[128 = 0]

[147 126 127 120 106 139 113 117 107 116 143 124 123 122 118 102 154 132
 129 121 129 121 120 138 124  96 133 143 132 108 165 122 143 114 133 113
 132 109 125 123  94 108 124 149 126 163 130 152 171 120 131 123 130 166
 118 138 140 127 131 139 108 131 112 100  93 131 140 124 129 145 129 138]
<85>.<37>
[116 117 124 150  88 124 109 123 117 135  93 151 133 136 119 119 144 141
 148 132 110 133 112 123  96 121 132 126 109 117 139 154 120 126 135 117
 117 116 119 113 146 119 127 134  88 110 137 144 143 139 120 114 126 114
 130 134 116 145 127 152 144 137  90 114 149 121 150 129 132 116 181 134]
<90>.<38>
[124 135 134 147  76 133 139 119 140 110 114 185 106 104 129 112 145 154
 146 124 110  89 114 108  70 124 130 110 132 122  69 130 125 133 147 121
 117 132 122 115 134 147 125 142  79 131 135 124 136 124 119 107 112 142
 133 115 137 134 120 136 128 131  84 108 154 120 133 137 127 107 200 134]
<81>.<40>
[166 145 134 122  74 149 154 121  88 124 110 156 107 117 115  98 149 158
 144 124 145 106 146 113  90 123 121 123  96 132  57 139 127 144 146 136
 125 121 128 118  99 144 130 132  68 142 159 169 133 124 123 119 123 119
 127 120 125 140 129 140 128 124 102 123 151 104 135 122 122 164 175 115]
<81>.<40>
[164 129 148 117  75 127 138 112 139 124 151 166 105 115 128  92 138 151
 150 112 127 132 119 112 103 116 139 124 126 111 121 129 123 130 145 133
 128  97 140  87 101 143 119 130 116 129 145 134 151 120 109 133 120 159
 134 118 118 140 126 133 112 139  72  94 120 134 129 111 128 120 178 129]
<85>.<36>
[111 122 127 150 101 121 131 128 140 127 113 130 103 121 116 104 106 148
 121 127 114 139 123 110 100 115 140 125 133 125  94 143 125 130 134 125
 148 148 121 104 138 125 131 133  48 110 143 149 147 131 133 100 114 125
 139 122 129 149 145 136 134 130 127 114 147 116 130 114 124 104 160 149]
<90>.<39>
[146 117 152 105  60 116 138 136 139 114 127 183 111  95 135 105 125 145
 136 126 137 126 141 136  86 135 129 144 161 110  82 162 136 129 124 144
 145 133 137  95 105 159 131 131 125 121  99 113 158 140 106 144 117 178
 128 114 123 113 140 129  91 172 105 128 107 118 120 124 123 143 186 121]
<79>.<48>
[145 127 151 110  71 125 156 127 133 130 112 167 114  96 128 121 100 129
 136 119 111 101 140 106 104 154 100 122 149 137  28 133 125 135 134 145
 134  91 125 100 112 190 125 143  96 106 153 118 145 131 107 151 101 120
 138 127 120 125 118 163  94 141 104 161 147 123 123 155 133 142 175 116]
<79>.<53>
[120 121 149 123  83 124  84 109 152 126 110 110  96 138  98 124 114 148
 139 128 114 130 105 122 106 140 134 151 142 122 132 148 135 127 139 125
 130 125 119 102 136  90 120 120  56  78 134 138 171 127 134 102 125 151
 134 138 104 119 132 143  93 121  90  75 124 123 120 130 132 106 142 160]
<90>.<38>
[140 123 132 131  98 110 135 112 136 146  92 182 132 112 125 122  98 147
 107 109 116  87 125 121 121 162 114 164 142 156  28 123 140 140 131 133
 129  99 133 112 138 173 121 109 158 134 138 119 123 128 116 151 110 103
 130 116 120 133 126 150 135 128 123 131 146 125 126 150 137 143 168 109]
<79>.<53>
[151 128 144 120  49 151 146 129 125 114 110 171  85 119 131  96 148 164
 152 116 102  96 121 113  68 135 117 105 100 103  66 157 129 155 142 125
 134 110 120  53  93 149 132 130  60 117 159 154 150 132 106 126 101 162
 136 127 114 129 127 139 124 141  60  56 157 112 133 136 128 117 188 146]
<85>.<37>
[101 131 118 142 119 128 116 128 119 128 116 139 110 131 147 120 142 146
 128 127  94 107 115 127 109 139 130 114 102 119 168 123 117 112 131 126
 130 130 116 120 139 126 125 131 104  81 134 133 145 135 117 120 113 105
 121 121 126 145 127 117 144 143 103 122 151 116 131 128 123 104 148 144]
<90>.<39>
[120 146 114 160  77 122 136 128 145 124  67  95  81 130 129  98 139 147
 137 102 118 127 105 114  74 172 119 194 136 110 122 135 126 135 147 107
 143 144 125  91 135 135 135 105  33  76 135 137 154 120 118 115 114 128
 124 132 131 140 161 123 140 136  78 104 151 113 121 113 128 109 151 145]
<90>.<38>
[152 137 141  81  80 124 138 134 130 147 124 146  94  89 120 109 130 147
 136 103 127  98 122 137 115 179 122 135 123 125  53 124 131 132 142 141
 129  92 125 109 125 160 110 130 102  93 144 120 113 135 113 148 135 114
 119 114 127 117 122 143  97 121 102  92 161 123 130 139 137 146 172 120]
<79>.<48>
[105 135 137 146  92 118  92 148 139 112 132 129 120 113 128 111 129 144
 138 109 126 120 114 116 129 109 128 132 115 114 137 176 125 128 129 130
 119 145 126 109 140 118 125 116  76 122 132 144 179 130 117 128 119 158
 130 135 115 141 139 131 139 144 116 113 115 117 132 154 124 114 182 148]
<90>.<38>
[149 137 131 116  77 100 173 125 122 149 104 182 132 101 120 113 106 138
 144 114 137 103 141 106 115 171 110 137 111 170  24 127 111 147 122 164
 144  98 122 107 134 171 120 113  99 107 161 117 123 114  45 139 143  88
 150 122 110 141  80 131 138 154  94 132 168 122 130 137 131 145 168 128]
<79>.<53>
[143 140 137 104  66 127 159 126 138 142  98 153 112 107 143 127  99 149
 132 119 121 110 142 112 117 173 118 103 130 156  15 132 123 131 142 151
 129 108 141  96 122 165 122 122 110  98 162 120 114 137 108 124 118 101
 165 114 112 127 119 143 131 143  89 139 174 117 146 130 120 135 179 118]
<79>.<53>
[167 109 109 112  74 128 162 119 122 138 103 174  90 122 121 114 129 123
 140 119 137 102 134 106 101 164 114 111  99 153   4 136 111 130 130 146
 132 112 126 110 105 164 130 118 131  75 144 116  75 125 107 155 121 111
 148 110 121 118  95 130 146 118  78 133 190 127 121 133 144 135 151 110]
<79>.<48>
[146 124 128 136 146 126 158 130  83 130 126 142 137 134 125 117 163 149
 124 123 126 132 100 128 107 107 122 126 155 135  94 124 134 133 131 139
 137 152 122 116 122 126 124 124 139 119 129 122 122 126 128 124 120 138
 130 120 119 127 138 110 133 115 106 117 129 125 132 130 127 123 142 121]
<81>.<40>
[158 124 124 110  91 128 132 112 130 130 100 183 123 118 136 119 109 141
 119 114 117 113 134 110 115 165 118 134 149 141  74 112 108 119 145 144
 129 100 130 115 133 150 121 121 166 130 152 109 109 117 122 126 123 130
 141 113 121 123 124 150 113 136 112 159 147 126 123 144 111 131 165 124]
<79>.<53>
[153 132 138 106  46 127 168 132 121 164 108 198 108 115 138 115 123 134
 127 137 107  87 114 110 110 172 120 134 131 150  27 124 114 141 145 143
 109  93 133 125 108 170 151 126 137 130 139 113 112 126 122 140 126 118
 135 122 147 130 118 138 111 123 117 135 150 127 156 128 129 147 170 115]
<79>.<53>
[141 123 143 132  95 117 155 128 136 144 120 158 114 125 142 128 112 148
 126 116 120  99 120 107 113 168 122 140 141 167  22 128 121 151 129 158
 124 121 124 100 143 159 126 119 173 107 111 119 107 143 119 133 123 149
 139 102 110 134 131 145 119 119 109 110 168 113 121 131 128 146 164 135]
<79>.<48>
[123 131 129 144 104 157 146 122 121 133 128 147 163 128 120 112 144 152
 144 127 115 114 118 117  97 133 125 128 104 136  86 108 134 124 131 124
 130 140 131 127 112 113 122 130  93 142 163 142 125 129 125 117 107 127
 134 117 138 129 123 125 138  97 138 123 133 129 131 148 136 132 153 131]
<81>.<40>
[147 113 121 119 115 152 168 101 125 118 119 178  66 129 121 103 178 164
 118 119 121 110 118 107  90 107 129 118 114 104 149 122 106 105 130 133
 109 123 132 111 101 116 127 128  82 131 144 144 136 122 124 141 112 181
 121 124 129 124 110 123 141 124  87  94 121 127 126 130 131  71 155 106]
<85>.<37>
[125 125 138 122  83 139  90 123 144 119 131 112 105 116 110 120 132 153
 133 126 116 124 108 121 115 140 135 152 126 124 116 141 115 117 138 131
 131 102 127 119 126 102 122 137  75 109 152 146 165 146 134 121 128 124
 122 120 109 124 151 180 110 121 115 100 142 129 126 137 124 104 158 139]
<90>.<38>
[127 134 124 153  74 135 130 111 130 141 102 149 105 113 104 115 141 156
 132 113  99 112 106 119  83 123 120 114 113 118 107 119 123 130 139 116
 123 104 115 109 136 147 133 130  66 112 149 133 153 106 121 104 111 128
 124 114 112 135 135 146 129 129  79 104 163 121 157 131 125 118 179 130]
<85>.<37>
